Here is a tiny trained network, its code and every weight. The questions are about switching its units off for an input and a class, where a switched-off unit gives its printed mean instead of its output.

import numpy as np


def w(rows, s, z=0):
    codes = np.array(rows[::2]) - 128.0
    scale = np.full(codes.shape[1], s)
    scale[-1] = z or s
    return codes * scale


def norm(h):
    return h / np.sqrt((h * h).mean(-1, keepdims=True) + 1e-5)


def f(y):
    return np.maximum(y, 0)


def log_softmax(a):
    a = a - a.max(-1, keepdims=True)
    return a - np.log(np.exp(a).sum(-1, keepdims=True))


def net(x, mask):
    res = np.array(x, float).reshape(1, 5) / 4 @ E
    u = 0
    for l in range(3):
        y = f(norm(res) @ A[l][:, :-1].T + A[l][:, -1])
        res = res + np.where(mask[u : u + 8], y, B[l][:, -1]) @ B[l][:, :-1]
        u += 8
    return log_softmax(norm(res)[-1] @ U[:, :-1].T + U[:, -1])


A, B = {}, {}
E = w([
[235,111,113,157,44,157,207,90,144],'x0',
[99,120,199,50,147,85,168,39,153],'x1',
[102,189,153,162,124,152,171,89,2],'x2',
[97,110,148,148,133,115,209,186,128],'x3',
[94,114,168,189,109,190,89,89,165],'x4',
],0.0092)
A[0] = w([
[161,125,162,100,140,129,148,102,132,139],'L0N1',
[186,142,79,89,106,109,9,51,105,56],'L0N2',
[123,152,89,140,139,147,121,56,36,54],'L0N3',
[105,159,140,107,136,143,83,181,122,128],'L0N4',
[148,155,57,102,169,133,103,95,207,112],'L0N5',
[89,87,120,149,106,89,166,174,189,117],'L0N6',
[186,158,104,153,97,150,139,154,140,109],'L0N7',
[177,114,76,35,153,131,135,144,72,3],'L0N8',
],0.011,0.0052)
B[0] = w([
[99,76,112,99,97,124,159,104,101,214],'L0N1',
[102,149,103,114,211,206,222,179,194,254],'L0N2',
[176,135,188,54,83,142,65,171,62,237],'L0N3',
[133,35,80,136,124,118,157,90,93,232],'L0N4',
[143,109,177,87,67,121,82,148,64,241],'L0N5',
[172,184,172,68,156,199,115,158,86,250],'L0N6',
[117,58,78,127,140,113,135,88,82,228],'L0N7',
[115,119,145,175,94,6,184,185,177,198],'L0N8',
],0.012,0.0047)
A[1] = w([
[115,153,187,201,146,132,207,145,53,51],'L1N1',
[113,122,48,99,105,83,96,68,168,188],'L1N2',
[95,149,198,222,97,254,53,69,196,86],'L1N3',
[111,47,143,74,98,137,160,140,107,174],'L1N4',
[112,64,82,166,179,135,111,62,147,72],'L1N5',
[168,239,40,118,136,10,129,144,159,70],'L1N6',
[178,166,36,233,164,113,54,176,132,4],'L1N7',
[24,156,58,121,210,85,31,140,130,46],'L1N8',
],0.01,0.0029)
B[1] = w([
[177,168,138,64,153,166,112,155,129,174],'L1N1',
[123,170,124,118,120,159,151,125,113,142],'L1N2',
[142,102,153,112,112,9,224,217,121,169],'L1N3',
[90,138,116,228,145,124,77,114,144,250],'L1N4',
[118,182,175,170,103,117,129,133,119,144],'L1N5',
[101,57,232,169,97,108,183,179,150,149],'L1N6',
[47,118,35,104,64,175,100,138,101,149],'L1N7',
[192,64,149,134,226,116,125,103,94,170],'L1N8',
],0.014,0.011)
A[2] = w([
[206,125,81,156,65,140,177,68,172,80],'L2N1',
[96,145,122,165,161,109,128,155,113,251],'L2N2',
[140,180,89,94,203,186,195,139,195,185],'L2N3',
[188,79,104,83,118,126,47,163,249,47],'L2N4',
[106,143,171,87,130,77,147,48,168,69],'L2N5',
[89,127,100,117,131,191,93,91,116,113],'L2N6',
[157,106,143,102,92,127,107,149,112,197],'L2N7',
[101,169,144,104,147,104,132,50,187,118],'L2N8',
],0.015,0.002)
B[2] = w([
[106,79,162,89,249,94,84,85,135,209],'L2N1',
[152,130,126,113,71,134,155,49,200,254],'L2N2',
[109,115,144,147,144,209,142,160,200,197],'L2N3',
[156,230,176,99,109,151,152,103,19,231],'L2N4',
[139,118,25,164,72,160,87,200,125,204],'L2N5',
[127,138,119,131,104,64,157,135,164,197],'L2N6',
[79,168,133,122,131,107,109,103,201,229],'L2N7',
[130,119,31,130,99,142,128,139,70,172],'L2N8',
],0.015,0.0062)
U = w([
[150,222,176,88,100,137,96,119,68,198],'0',
[128,41,115,142,214,88,111,58,124,159],'1',
[82,108,4,145,55,143,107,157,129,111],'2',
[113,101,173,135,82,48,191,187,168,155],'3',
[124,132,135,107,167,223,175,171,170,93],'4',
[117,169,132,180,104,123,119,88,210,4],'5',
],0.016,0.0041)

Each question gives the input, the list of numbers given to net, and the class t.
The units are the neurons (one row each of A and B). Each row of codes is followed by its name. A weight is (code - 128) times the scale printed after its matrix; where a second scale follows, it is the last column's (A, B and U).
mask holds one flag per neuron, layer by layer. A switched-off neuron (its flag False) gives its mean, the last column of its row in B, instead of its output. The means were averaged over made-up inputs and are rounded, as every weight is.
A unit's drop is (log p(t) with every unit on - log p(t) with that unit switched off) / (log p(t) with every unit on - log p(t) with every unit switched off).
The circuit of an input: a set's keep is (log p(t) with only the set's units on - log p(t) with every unit switched off) / (log p(t) with every unit on - log p(t) with every unit switched off). Starting from the 12 units with the biggest drops (on a tie, the unit counted first), units are removed one at a time, each time the one whose removal leaves the highest keep (on an exact tie, the one counted first), for as long as the keep stays at least 0.8.
circuit, biggest first: the units of the circuit, biggest drop first
most important unit: the unit with the biggest drop
top k neurons: the k neurons with the biggest drops, biggest first
k most important neurons of layer l: the k neurons of layer l with the biggest drops, biggest first
input [6,-5,-3,-6,-7], class 3: top 3 neurons => [L0N8, L1N6, L0N4]
input [-6,-5,2,-2,-1], class 1: most important unit => L1N8
input [-3,-7,-8,3,8], class 0: top 2 neurons => [L2N4, L0N6]
input [-4,5,5,8,-7], class 4: circuit, biggest first => [L1N1, L2N3]
input [8,-6,-8,3,-1], class 0: top 2 neurons => [L2N4, L0N6]
input [-5,-4,-5,1,-3], class 0: top 4 neurons => [L2N4, L0N6, L0N7, L0N5]
input [-4,8,-5,2,8], class 2: 2 most important neurons of layer 2 => [L2N5, L2N8]
input [-6,-5,5,7,-3], class 4: 2 most important neurons of layer 0 => [L0N7, L0N5]
input [4,2,6,-1,8], class 3: top 2 neurons => [L1N3, L2N4]
input [1,-2,-8,-7,4], class 0: top 2 neurons => [L2N4, L0N5]
input [3,2,6,-8,5], class 4: top 4 neurons => [L0N2, L0N5, L2N3, L2N4]
input [-5,3,2,0,-6], class 3: 2 most important neurons of layer 0 => [L0N8, L0N7]
input [-6,6,-1,4,-3], class 1: top 2 neurons => [L1N8, L0N2]
input [-7,-5,0,-5,-5], class 1: circuit, biggest first => [L1N8]
input [-4,0,-5,-5,-7], class 3: top 2 neurons => [L0N8, L1N6]
input [-6,3,-1,8,-2], class 4: circuit, biggest first => [L0N6, L0N5]
input [7,8,-7,-5,8], class 2: 2 most important neurons of layer 0 => [L0N3, L0N1]
input [-7,2,-1,-8,-3], class 4: top 4 neurons => [L0N2, L2N3, L0N7, L2N1]
input [3,5,-1,6,4], class 4: 3 most important neurons of layer 0 => [L0N6, L0N5, L0N7]
input [5,8,-2,5,4], class 2: most important unit => L2N5
